[-319  -53 -174 -264  -92   -9  -93 -165   33 -199  -52 -194 -134  100
  -28 -154    3 -217  161  120  -35 -257 -250   79   42  211 -112  -77
  -84 -167  -12   -6   80  337  -30 -220 -134   98  -52   60  173   97
 -197   48  -49] => 8
[ -70 -305 -170 -167  186 -130   88 -170   60  -51   34 -179   83  113
  -21 -384   40  -53   94 -165 -144 -130   74 -207  -12   15   -7 -336
  160  -66 -238   48   65  -82   13 -197 -137   95    6 -124 -130  168
  200  290 -147] => 10
[ -51 -265  101   39 -147  102  -20  -73  -12  -93   67 -189   79   32
   92 -186  -31  -65   64 -148    2 -200   38  -43    3  -69 -123 -239
  125   -5  -85   32  -54 -141   58  -52  -31   22   20 -137 -142  179
  115   19 -117] => 9
[-165  248  164 -171 -138   23  -12  -54   18 -267 -152 -264  -57   -9
  -10 -217   13   -3   52   19  -68 -441 -163  104   41  235 -115  -57
 -244  156    9  -33  -75   66  -42 -162  -29   -6  -42  -46  -22  109
  -52   69  162] => 16
[-106 -451   21  298  280   62  -24   35   11  -21  115 -115  -50  -55
  186 -206   35  -76   47 -133  -96  130   73 -224 -188 -299   14 -159
  291 -459 -178  277  -64 -103   10 -144  -43  -20  229  -77 -235  122
   78  198 -202] => 4
[  34 -294   20  184  107   64   91   -5  -68   -4  110 -149   97  111
  198 -184   53  -15  129  -80  -74 -153  187 -121 -152 -188   77 -260
  116 -225 -219   68   -8 -210   98 -118   11  -58   57 -101 -258  104
  151  107 -244] => 13
[  57 -134 -116  -77   24  -13  138  -19  158   23  103  259  -26  228
 -106 -168  169   58 -127  -61   62   -7   46 -156   97 -202  -47 -179
   98    3  -62   63  -15   22  -46   81  115   31   42 -184 -231   21
  -43  110 -116] => 21
[-128  -27  161  146 -318  -53   25    5 -162 -124 -122   99 -389  221
  -50  328 -138 -278  -69  211  128  135  -89 -104  -50 -411   12  323
  109 -538  349  173 -294  290 -267  -16  -57  103  109  198  -21 -172
 -644 -378 -249] => 3
[  58   13   74 -166  -73 -115  133   90   55 -231  -39 -163 -144   87
   16 -125   83   -9 -119 -110   54 -316  140  -13  235  207 -155  -16
   16   78   22 -154  -57 -280  -35  105  -62   83  -84 -190 -228  208
   50   84  -74] => 21
[  33  -91   86   79  215  -75  167   75   75  -30   -3   55  -42  103
  -15 -238  109   74  -90 -106  -59    9   82 -204  -77 -268   36 -136
   97 -149 -123  210 -135 -117  -61  -92   32  -49  154 -130 -285   -2
   40  181  -60] => 20
[-182  264  -81 -352 -170 -142   82 -134   86 -215 -197   79 -110  203
 -188  -70   95  -25  -34  177  -15 -242 -277   31   72   80  -79  -31
 -326  121   60   50  -33  435 -193 -171   20   50  -46   72   60  -70
 -394  -20   70] => 19
[ -17 -317 -236  -96  -93   97   25 -245   96   91  174  141  142  247
  -80 -242   76  -13   69  -79   -2  -87   18 -158   34 -163  -19 -363
  164   42 -139  -20  101   98   37   -3   73   86  -28 -164 -125   92
   64  109 -175] => 11
[-105  271  169  -90 -213 -135   86   20    7 -205 -274  207 -463   87
 -289  109   21  -43 -224  224  -36   73 -271 -142   79 -173  -72  413
  -52 -195  369  100 -301  341 -337   10   -3  154  141   65  -30 -189
 -575  -79  148] => 20
[-161 -371  150  234 -113  255 -160  -13   13 -195   87 -209  -12 -209
  201 -180   52  -12   61 -126  -78 -131 -145  -16  -73  -37 -227 -126
  122 -157  -89  156  -85  -17   44  -73   32  -27  148 -154 -148  248
   17  103   -1] => 8
[ -29 -111 -151   54  269   37   30 -170   99  289  -20  336   65    5
 -181 -187   67   60  -34  211 -228  365  -72 -384 -182 -472  161 -152
   41    0  -76  115   89  184   24  -82  118  140  276    8  -75 -257
   54  278   58] => 14
[-289   70   -2 -235  145 -266   23 -108   48 -264 -197 -193 -157  -17
  -32 -150    2 -174  -10   38  -88  -44 -178 -111  -17   63  -91   51
 -184 -193    6  290  -80  348 -230 -357 -162   59   67  131   57    5
 -356   85  -22] => 0
[-171 -168  173   18  -34   25 -101  -11   20 -247  -52 -333 -166 -161
   52 -218  -70 -109  -15 -162  -67 -153  -60  -69   66  114 -195   -2
  172 -120   40   45 -122 -135  -55  -59 -155  110   86 -117 -101  250
   62  141   37] => 5
[-237 -142 -179 -150 -126 -105  -20 -122  -52 -174  -84  -83 -249  179
  -24   63  -25 -269   86  183   -4  -77 -149  -40   20   13  -36   69
   23 -376   91    9    6  319 -130 -141 -145  155  -13  140   91   24
 -377  -70 -213] => 6
[ -77    9   40   73   73  157 -187   -7  -31  339 -118   10  177 -300
  111  192 -174 -179   17  504  -71  303   49  -91  -90 -289   54  -96
 -251  330   53 -237  318 -163  356   67   32  230  238  209  164 -274
  293  -27   20] => 7
[-144 -370 -167   23  288   11  -25  -62   53 -111   92 -240 -150  -43
   74 -377  107  -71  122 -113 -210 -102    9 -185  -31  123  -21 -100
  279 -394 -180   21   59  -73   27 -144 -137   99   81 -165 -140  246
  161  411  -87] => 10
[-169  293   -5 -417 -248 -148  104 -252   11   -9 -160   42  -43  416
 -335 -149 -162 -194   60  112   79 -199 -162  -15   54 -135   39 -131
 -121  105  137   39 -106  335 -132 -209 -106   98  -93  105  174 -197
 -238 -170  -14] => 12
[ -59 -344  137  113 -259  139  -98    0  -58 -264   60 -361   67 -114
  299  -32  -12  -80   55 -154   39 -331   76   69   66  134 -245 -194
   43   29  -75  -69   -6 -255   77   28  -33   26  -32 -128 -196  357
   82  -45 -184] => 5
[-118  255  -48 -380  -67 -124   61 -133   89 -195 -132 -162 -127  160
 -183 -279   19  -40    3   -9  -47 -409  -67   -1  191  314  -50  -63
 -111  180   40 -185    8   49  -95  -73 -105  132 -128  -92  -17  119
    5  164  106] => 17
[  40 -309  -47  229   52  143   49  123   29 -137  148  -13   26    2
  306  -48  269   95   12  -14  -16 -190   92  -10  -57  -43  -70 -168
  -35 -184 -217   48   54 -112   78   20  170 -110   60 -155 -333  196
  -23  115 -211] => 20
[ -43 -278 -176   98   57  159  -27 -155  112   13  132  196 -149   48
 -113 -264  177   81  -13  -28 -169   44  -94 -276   -2 -129   -7  -30
  274 -228  -26   10   -2  159  -77   54  106  126  121 -216 -212  100
  -51  317   20] => 14
[ -12  162  -89   46  194  138  -64  -55   49  387  -55  280  -62  -56
 -144   17  -40  -56  -36  459 -130  301   33 -243  -53 -323  221   66
  -59   96  126 -245  212   -5  176  125  100  243  218   73   41 -330
  166  160  108] => 15
[-134  147  -64 -125 -108 -164  170   57  -30 -177 -134  166 -297  335
  -57  177  111 -150  -30  299   91  -69 -171   32  -30 -175   16  165
 -214 -388  114  174 -124  427 -197 -157   20  -25   17  176   14 -197
 -628 -206 -192] => 21
[-103   46  -74  -35  202   96 -112 -130   57  367 -123  167  186 -212
  -76  -25  -81  -70   16  453 -188  357  -85 -211 -146 -347  101 -157
 -236  315  -23  -80  276   76  247  -65   71  208  270  159  161 -343
  223  151  132] => 11
[ -11 -305  -64  242  267   57  -41   11   30  155  105   79   44 -125
  208   31   62  -89  -39  121  -43  293  185 -264 -102 -333   61  -66
   43 -201  -89  108  135  -66   85    3   78   71  208   12 -182  -39
   17  111 -234] => 0
[  59 -213   16  160   80   53   88  157   17 -160  100  -96 -136   35
  208  -88  186   31  -32  -65   -6 -205  168  -52   42   34  -51  -28
  103 -248 -103  -46  -18 -253   29   77   44  -24   31 -189 -331  213
   35  145 -182] => 20
[ -68  -47   82  160  273   52  -57   -1   50  268   -8  120  127 -142
   86    2  -70 -114  -55  204  -15  368   99 -231 -159 -484   91 -114
  -99   18  -36  187   91  -14  122  -82   72   49  276  108  -40 -242
   75   28  -74] => 0
[-158 -128 -191 -147 -173 -239  133 -155 -109  -82 -102   89 -102  425
  -37  208  -62 -292   71  214  101   25  -53  -87  -85 -311   83  -67
  -67 -375   55  175  -46  417 -203 -219  -94   76  -25  270   50 -158
 -554 -299 -424] => 4
[ -23 -347  -66  -27  -71   -5    0  -82   20 -190  116 -265  160   36
  260 -117   59  -72   50 -200   57 -299  190  -21   89  132 -158 -324
    7   59 -193  -31   99 -188   39  -29  -24   22  -99 -130 -237  342
   92   38 -301] => 2
[-145   70   25 -260 -339 -162   89 -199  -65  -41 -166   68  -76  352
 -230   66 -177 -245   10  144  104  -33 -138  -62   13 -286   -8  -61
  -48  -46  179  102 -145  323 -166 -158 -111  126  -20  166  131 -191
 -382 -299 -159] => 8
[ -67  -47 -288   55  218  208 -140 -100   69  360   56  255  -91  -78
  -65    0   43  -93   43  473 -160  282   -5 -222  -31 -189  175   51
   16  -57   57 -297  332   82  220  139   99  273  182   40   69 -211
  150  246   28] => 13
[-219  137 -110  -68  -51  -65   54  -12    2 -215 -137  139 -367  187
  -84   67  160  -84    3  304  -57  -84 -299  -15  -58  -49   20  232
 -175 -433  115  134  -96  530 -232 -169   37   18   69  130   21 -118
 -607  -15  -31] => 19
[-163  219 -111 -218 -128  -85   69 -125  -22 -117 -126   49 -305  310
 -199  -29    9 -148   50  230  -21 -199 -158  -34   43   21   82  150
  -69 -254  168  -68  -63  356 -177 -107  -59  119  -53   81   59  -99
 -384  -30  -39] => 15
[ -59 -403  -57  348  312  119  -50   57   17   81  172    7  -27  -86
  268  -52   89  -90   30   23  -46  212  157 -224 -168 -322   61  -83
  170 -439 -151  196   67  -65   68  -52   60  -10  220  -33 -234   53
   13  150 -268] => 1
[ -91  337  378 -139 -127 -111   77  107    6 -301 -253 -239 -188  -38
  -64 -127  -48  -15 -117  -18   -2 -302  -97   54   91  102 -152  105
 -185  124  138   53 -253  -94 -120 -100  -87    2   39  -40  -80   29
 -101  -18  183] => 20
[ -18  -87  -65  239  188  182  -34   28   48  160   18  226   54 -123
  115   16  167   87  -10  309 -151  177  -36 -160 -184 -312   98  -81
 -162  -28 -106   27  151   78  126   -3  222   13  248   22 -143 -153
    7  168    6] => 18
[-220 -161  254   70 -184  175 -168   -2  -23 -327  -55 -432   -4 -275
  218 -175  -16  -54   92  -85  -84 -328 -188  118  -23  192 -294  -98
  -83   19  -55   76  -81  -52   59 -156  -56  -21   70  -86  -39  272
   29   58   89] => 8
[-235  151   90 -271 -132 -117  -24 -120   37 -204 -130 -224  -45  104
  -48 -124 -119 -203   20  -16   84 -246 -107   51   86   84 -129 -103
 -162   75   62   98  -70  167 -107 -202 -134   51  -55   67   78   51
 -174 -101  -34] => 2
[-213  186   39 -202  -17  -37  -30  -98   50 -273 -175 -208 -218  -58
 -108 -259   52  -14   29   61 -184 -299 -239  -23   56  277 -100   87
 -128  -14   56  -37  -63  180 -121 -167  -84  102   12  -48    9  104
 -123  228  214] => 15
[  17  -38   79  176  163   53  -66   12   26  305   -7  197  -34 -138
   10  126 -102 -145 -149  253   13  446  183 -306  -23 -463   95   93
   42  -10  151  -10   81 -111   85  135   57  198  253   72  -73 -237
   45   -3  -87] => 0
[  96 -260  -63  213   69   81   79  -35    4   48   93  144  -69   88
   29 -100  140   82  -32    5 -119   36  124 -271  -63 -252   91  -57
  200 -214  -59  -24  -18  -89  -25   81  112   73  117 -151 -326   48
    3  186 -141] => 16
[-168   50  243   92 -257  -44   10   44 -159 -187 -127 -139 -234  154
   84  211 -161 -277   13  137  141  -80  -51   37  -67 -241  -25  157
  -46 -378  210  178 -240  149 -151 -131  -93   -1   52  188    0  -86
 -446 -356 -221] => 3
[-226  279  246  -38  -66   88  -49   79  -10 -326 -136 -350 -159  -61
  113 -186   33  -35   96   56  -48 -483 -188  199  -30  254 -102   35
 -264  -67    1   39 -118   61  -16 -215  -32 -106    3  -18  -18  116
  -99   48  158] => 17
[-247  -77  -48 -193 -163   21 -137 -117   58 -343  -40 -324  -23 -102
  152 -105   45 -123   59  -24    1 -376 -144  118  139  377 -270 -107
 -197   95  -35  -45   91  142  -34 -114  -63   75  -92  -30    7  298
 -131   46  -36] => 2

[ -91 -182 -129 -187  -62   48  223  257  140  -90 -179  -46  -24  477
  168   83   84   63 -235  339  261  120 -153  581  108  165 -319 -490
  179  123  -65   82  -72  233  145 -415 -292   52 -342  468  462 -108
 -279  103   55] => 9
[ 149  -64  112    8   51   -8 -185  -34   91  -34  104   76  275  -13
   82  122  -51  -62   17  152  216   17  204 -281  -78  -62  135  143
 -164  179 -158 -182  272  245   74  214   31  -42  185 -120 -102   -5
   65  155  -33] => 9
[ -59 -139  -69  169  401 -224  134   29  111  -27   53  116 -111  216
  -88 -204   -5  117  129   53    8  -31 -160 -146 -181   25  370 -154
  -32 -178  108   86   26  -63 -149   47   63  147  -75  120   46   -1
 -255  -29 -195] => 10
[ -47  238   70   44 -244  290 -237  -76  -36    0 -236  -97  -83 -108
   70  135 -191  -32 -109   36  186  -44  378 -336  248 -170 -274  139
  -91  301  -99  108   77  249  109  129 -169 -400  187  -26   69  -79
  179  -84   69] => 6
[ 256 -249 -132   67  537 -137  146   39  102  -76    8   41  205  157
 -101  162   70   75   53  -32  -89 -138 -105  102 -122   -6  129  -62
 -204 -193 -135  -64  -46  -63   25 -102   83   96  -71   30 -170 -247
  -70   92  -39] => 3
[ 123   99  -76   10  -62  -32   29   93   87  -67 -172   79   48  254
  -43  -53  -23   16  -57  133  136   83   39   86   62 -140 -265  -51
   12   70  -10  159    8   44  -42 -147 -148 -194   39   97   59  -48
   28   28  110] => 10
[-140  165  178   84 -286  140  -95  160 -277   71  128 -115  -95 -178
  -33  114  -61   88  -34  -26  253 -145  338 -258  244  -96  -62   41
   93   57    8  194  217  268  -37   96   58 -224  261   69   94   16
  -29   26  -85] => 11
[ 274  -28  -75  469  589  -30 -104  -90  461  -64 -228   90   28  134
  -23  -87 -127 -179  233  -28 -137 -193   77 -819  -87   82  291  174
 -346  -86 -138 -480  274  429  123  181   33  -89 -157 -363 -191  -64
 -109 -118 -283] => 4
[ 144  201 -101  257  103  162  157  316  -99    1 -215 -203 -144   66
 -223  283  -16   35  -50 -211 -168 -409  158   16  412   -4 -437 -161
    2 -283  -74  151 -112  182   92 -366  -72 -346  -28  141    9 -256
 -109 -140  -59] => 0
[  67   63 -217  330   70  -87  302  463   40  -63 -154    3 -309  384
 -173 -358  156  -33  105  -37  -83 -137 -144 -140  168  105 -186 -191
  206 -290  108  -24  197  443  -79 -455  -32 -127 -267   54   74   54
 -378  -99 -152] => 25
[ -76   -4   17 -259 -255  -32  -27   37 -316    4  124   17   25  -12
  -37   18   16  130 -113   93  194  152   67  330  -70 -231 -135  -52
   76  183   55  417 -129 -279 -187  -17  -65  -54  251  269    6  -21
  133   89  223] => 16
[ 192  -71  -58   70  143  -22   44  175 -161 -119  206   82  159  -32
 -149  -73   93  -82   78  -54  -48 -100   18 -265  -12 -136  111  223
  -91  -78  -72  -98  274  212  -40  -39  167  -88  310 -165 -435   12
  -19  113   13] => 24
[ -51   -5   58 -145 -217  228 -166  -48 -179  -46   20  -32   79 -171
   75  101  -55  -35 -117   78  217   50  256 -205   81 -173  -67  198
  -80  324 -100   47  175  202   71  144  -33 -189  283  -35 -138  -39
  179   96  121] => 16
[ -44  -21  -24  -74 -288  -28   42  303 -181   14    7 -119 -143  249
  136  -71   74   54  -72  152  331  122   49  406    8   25 -325 -258
  209  162   -8  161   -2  233 -100 -263 -166  -43 -213  305  402   -3
 -159   32   98] => 18
[  38  245   54  170 -251   56 -153   84  -65   25 -140  -48 -126   32
   25 -106  -88   13   33    2  289   16  316 -283  145 -168 -240  140
   27  157   -2  127  191  310  -80   52  -71 -333   54  -78  155   -3
   69  -48   22] => 12
[-103  -62   37  275  209 -318   48  141   51   97  189  114 -235  166
 -116 -332    5   33  242   58  -35  -31 -116 -322 -291  133  456 -232
   82 -194  215    8  103   -6 -279  103   84  230 -114  124   99  215
 -345  -96 -311] => 16
[ 287   89  -46  -13   48  209 -151  -87  -40  -49 -233  -82  198 -129
  -46  346  -72  -30  -87 -110    3 -138  327 -120  169 -237 -340  248
 -270  149 -240   26  -26   62  154    9  -68 -354  190 -148 -255 -306
  347   29  186] => 1
[ 254  126  -66  107  176    8  -12  -24   -5   -8 -155   43  111  -44
 -268  182  -53   23   17 -139 -216 -185  133 -155   77 -211 -156  103
 -185 -123  -47  159 -110 -218  -29  -33    0 -243  235  -52 -335 -182
  209  -38   68] => 2
[ 321  224    0  409  348  -50 -189 -153   94   14 -134   86   48 -162
 -264  -12 -161  -50  240 -256 -210 -241  269 -774  -12 -255  128  394
 -341 -143  -42  -42  116  -23 -101  272  139 -311  279 -397 -445 -101
  223 -140  -94] => 3
[ -48 -167   31  213  263   62 -116   -9  158  -45   90   54  -52  -31
   85 -148  -63 -192  133   98    8  -74   49 -728 -144  150  463   92
 -164  104  -59 -429  377  494   90  251   67   84   -2 -183 -158  131
 -206  -21 -272] => 18
[ 202  -39 -320  272  629 -125  217  -57  209 -101 -378   63 -158  288
 -205 -157  -21  115  124 -172 -231 -124 -172  -75  -48 -128  -16  -18
 -202 -267   25  152 -211 -180  -94 -179  -34 -120 -218  -19 -118 -287
  -43 -168  -13] => 3
[  64  -42 -197 -181   -8   62  196  146  -38 -147 -223  -33   40  342
   32   82   45  140 -213  134  214  100  -73  598  161 -152 -465 -188
   56   86  -82  329 -182  -18   29 -382 -212 -182  -73  318  202 -252
   -8   82  261] => 8
[ -50 -120    2 -136 -133   62  -10   45  127    7 -166   -8   38  179
  146   96   32   43 -133  234  241   95   97   98   32   66 -140 -191
   46  226  -73   -7   89  212  130  -76 -174   -1 -165  167  240  -71
  -18  117   14] => 8
[ -33  -19  -73  -63 -320  -40   68  297 -212   22  -56  -94 -199  195
   74 -171  154   70  -33   60  254   96   73  250   33  -14 -316 -152
  227  124   22  154   86  259  -99 -283 -111  -79 -199  167  266   -5
  -82   40   97] => 24
[  -2 -255 -253  199  466 -134  329  256    2 -110    7   10 -232  309
  -78 -307  137   56  127  -48  -77  -89 -307   16 -104  102  194 -187
   39 -261   67  -27   55  204 -112 -286   67  131 -277  112    4  -63
 -398  -45 -140] => 20
[ -27   13   94 -240 -557 -176  -53  319 -350  115  194  -63  -54  155
   82  -58  133   89  -62  184  334  212  104  576 -143  -43 -337 -294
  298  212   57  311  -64  -54 -245 -209 -150   40  -36  375  352  115
  -19  105  191] => 22
[-197   82  284 -217 -785  -39 -405   18 -362  227  164  -84 -125 -223
  220  -69   46   57   -4  142  493  223  508 -163 -139  -82  -64   70
  189  513   24  133  261  188 -138  307  -58  -32   80   25  283  192
  226  100   57] => 26
[-182  -49  -56  -18 -192  146  120  144 -156   39 -151  -87 -238   -8
  -33  -57   94  112  -73  -23  112  -42  111  -94  176  -12 -131  -83
  152   50   80  174  134  226    3 -146  -27 -103  -91  105   85  -70
  -35   28  -25] => 16
[  47 -349   75   33  441  -95   58   39   92    1  267   64  244  -20
  -38  235   56   32   58   89  -44 -185  -42 -195 -161  169  499 -126
 -148 -142 -110 -241  180   93   95  134  180  287   59   51 -174  -57
 -199  176 -261] => 5
[ 185 -120  -17  -54  289   24 -171  -97   13 -221  214  106  326   52
  121   34 -130 -144  -10  179  207  109   20 -124 -184 -186  198  253
 -309  251 -224 -165  127  147   27  217   10  -58  326  -75 -249  -36
   23  105  122] => 15
[ 145  213  -56 -144 -305 -110  -42  -22  -62    2 -209  147   73  146
 -155  -87   -6  115  -75   76  126  209  123  214   -2 -367 -403   52
   44  140   95  472 -129 -361 -210  -87 -158 -269  221   93  -57  -48
  331   53  302] => 11
[  17  111  -10   38 -228   68   17  135  -61   28 -205  -64  -84   91
   -9   15   25  115  -61   10  237  -12  223   -4  207 -112 -327  -16
   94   74   -4  203  113  215  -11 -136  -82 -251  -41   45  174 -112
   62   42   54] => 9
[ 293 -112 -197  355  762 -146  142   76  285  -93 -121   33   18  250
 -166   58  -29  -57  162 -107 -303 -295 -139 -212  -91  100  184 -113
 -274 -343 -106 -216  -79   52   55 -114   23   20 -185  -34 -179 -207
 -230 -123 -206] => 0
[ -82  -64 -107  292  193 -200  226  346    4   22   61   22 -350  293
 -129 -362   87    8  177    8 -106 -102 -216 -131 -103  181  174 -326
  176 -272  184    4   74  189 -202 -231    9  125 -248  188  141  143
 -456 -134 -250] => 21
[ 269   14 -104  378  330  -43  123  278  163  -20 -184 -106  -54  271
  -50   72   23   -2  111  -86    8 -257   62  -96  139  110 -183 -121
  -60 -238 -129 -168   98  421   56 -263  -10 -142 -320  -23  149 -193
 -236  -64 -163] => 3
[-184 -108  -18  -25 -193  162   76  169 -229   49  -46 -128 -224  -91
    8  -37  111   81  -45  -48  117  -73  139 -149  136   29  -53  -50
  136   77   41   79  197  315   17 -104   20  -57  -71   63   48  -47
  -55   46  -52] => 19
[ 485  182   33  236  105 -299  -83  348    8   33   85  -82  172  334
  -40  204  -28  -38  116   17  121 -126  143  402  -78   -7 -386 -211
  -53 -153 -175    2 -155   44 -141 -236 -109 -130 -127  160  247 -113
 -118  -41   38] => 0
[ 394   92  -83  345  528 -217  -58 -111  257  -11 -118  201  142   53
 -327  -25  -94  -75  235 -139 -371 -192   18 -522 -179 -145  200  161
 -330 -262   -6  -84  -28 -237 -115  134   80 -105  163 -246 -470  -71
  112 -109 -109] => 2
[ 124 -370 -237   46  501  123  107   40  359 -266  -81  141  146  249
   96 -143   59 -293   -1  211 -132   -3 -245 -422 -111  172  294   52
 -233   97 -189 -587  333  557  294  -84  -42  104  -99 -166 -351    4
 -238   81 -108] => 23
[ 192   95 -105  299  331 -279  115   61  102   82 -158   96 -125  173
 -328 -102    0  121  192 -153 -267 -166  -50 -133 -106  -79   34 -132
  -55 -351  140  219 -173 -326 -237  -94   26  -44  -73   45  -97  -85
  -35 -142 -115] => 3
[ 292  172  283  -14 -156 -121 -388   12 -361  146  337 -111  296 -299
  -38  435 -102   49   65 -103  199 -138  501   50 -109 -239 -100  165
 -184  113 -193  159  -60 -195 -147  285   91 -157  411  -10  -84 -110
  299   70  106] => 0
[ 251   78   51  -62  -50   -4 -172  -59  -30  -31  -20   58  280  -24
  -31  183  -63    4  -34   53  143   32  235  -24  -13 -250 -174  179
 -169  163 -142   94   35  -58  -17   91  -36 -210  281  -65 -164 -112
  267  107  172] => 6
[ 209   37  -30  -43  124  -44  -47  -98  -13  -51  -44  125  228  -15
 -168  108  -43   56  -12   -7  -33   -8   91  -60  -35 -275  -48  154
 -179   15  -52  192  -44 -255  -67   64   14 -160  323  -41 -307 -128
  242   75  140] => 6
[-111  -38 -164   65 -105  -92  109  280  185  -30 -208   20 -342  505
  119 -372   59 -102   -2  275   81  154 -183   99  -87  215 -161 -424
  215  113   92  -62   14  322  -34 -319 -310   53 -447  292  404  161
 -367 -129  -70] => 24
[  74  -98  108 -129 -236  106 -117   51 -258   31  138  -23  194 -251
   -1  145  101   26  -33  -21  213   -7  305 -204   33 -149  -16  252
  -36  190  -99  -13  322  229   17  111  137  -94  257 -156 -242  -58
  228  234   76] => 17
[ 100   -1  -32  214  254  -66  -71   39  235   -5 -139  -16  -69  249
   77    2 -107  -48   72  109   64  -54   42 -135  -88   94   15 -166
 -116   30  -88 -132  -18  196   24    3 -140  -29 -232   82  221  -54
 -176 -114 -128] => 4
[ 246 -119  -35  245  469  -95  -64  -69  320 -104  -24  158  203  128
   -5  -61  -54 -102  156   69   19  -61   24 -534 -143  -10  325  181
 -277  -27 -130 -339  300  295   67  180   88   -4   30 -268 -228  -39
  -64   61 -164] => 8
[ 107 -241 -107  -99  404   33  -55 -153  198 -228   95  209  285  120
   44  -35  -85 -192  -35  246  -35  119 -169 -222 -244  -72  335  121
 -300  198 -138 -244   94   45   96  162  -41   81  246  -32 -382   18
  -28   89   50] => 16
[ -87  165   64  199 -210  -42  -61  129  -17  186 -226 -132 -331   96
    8  -35  -33  139   59  -27  167  -78  256 -108   89   43 -212 -219
  142   16   85  199   -5  146 -104  -50 -126 -142 -273  145  427  -37
  -63 -135 -126] => 5
[-113 -216 -100   -4  256   97  -21 -198  349  -92 -231  143  -24  125
   96 -129  -51  -79  -28  212   21   85  -46 -484 -105   69  310    7
 -161  208  -22 -228  203  231  175  167 -100   67 -100  -68  -93   -6
  -51   25 -131] => 12
[ -14   20  234 -139 -221   -8 -254   -3 -189   66  241  -38  178 -118
  111  244  -87   60  -59  153  329   39  297   49  -68 -104   21  -11
  -39  255 -109  124   59    1  -42  233  -19  -34  273  150  121    9
   92  120   45] => 7
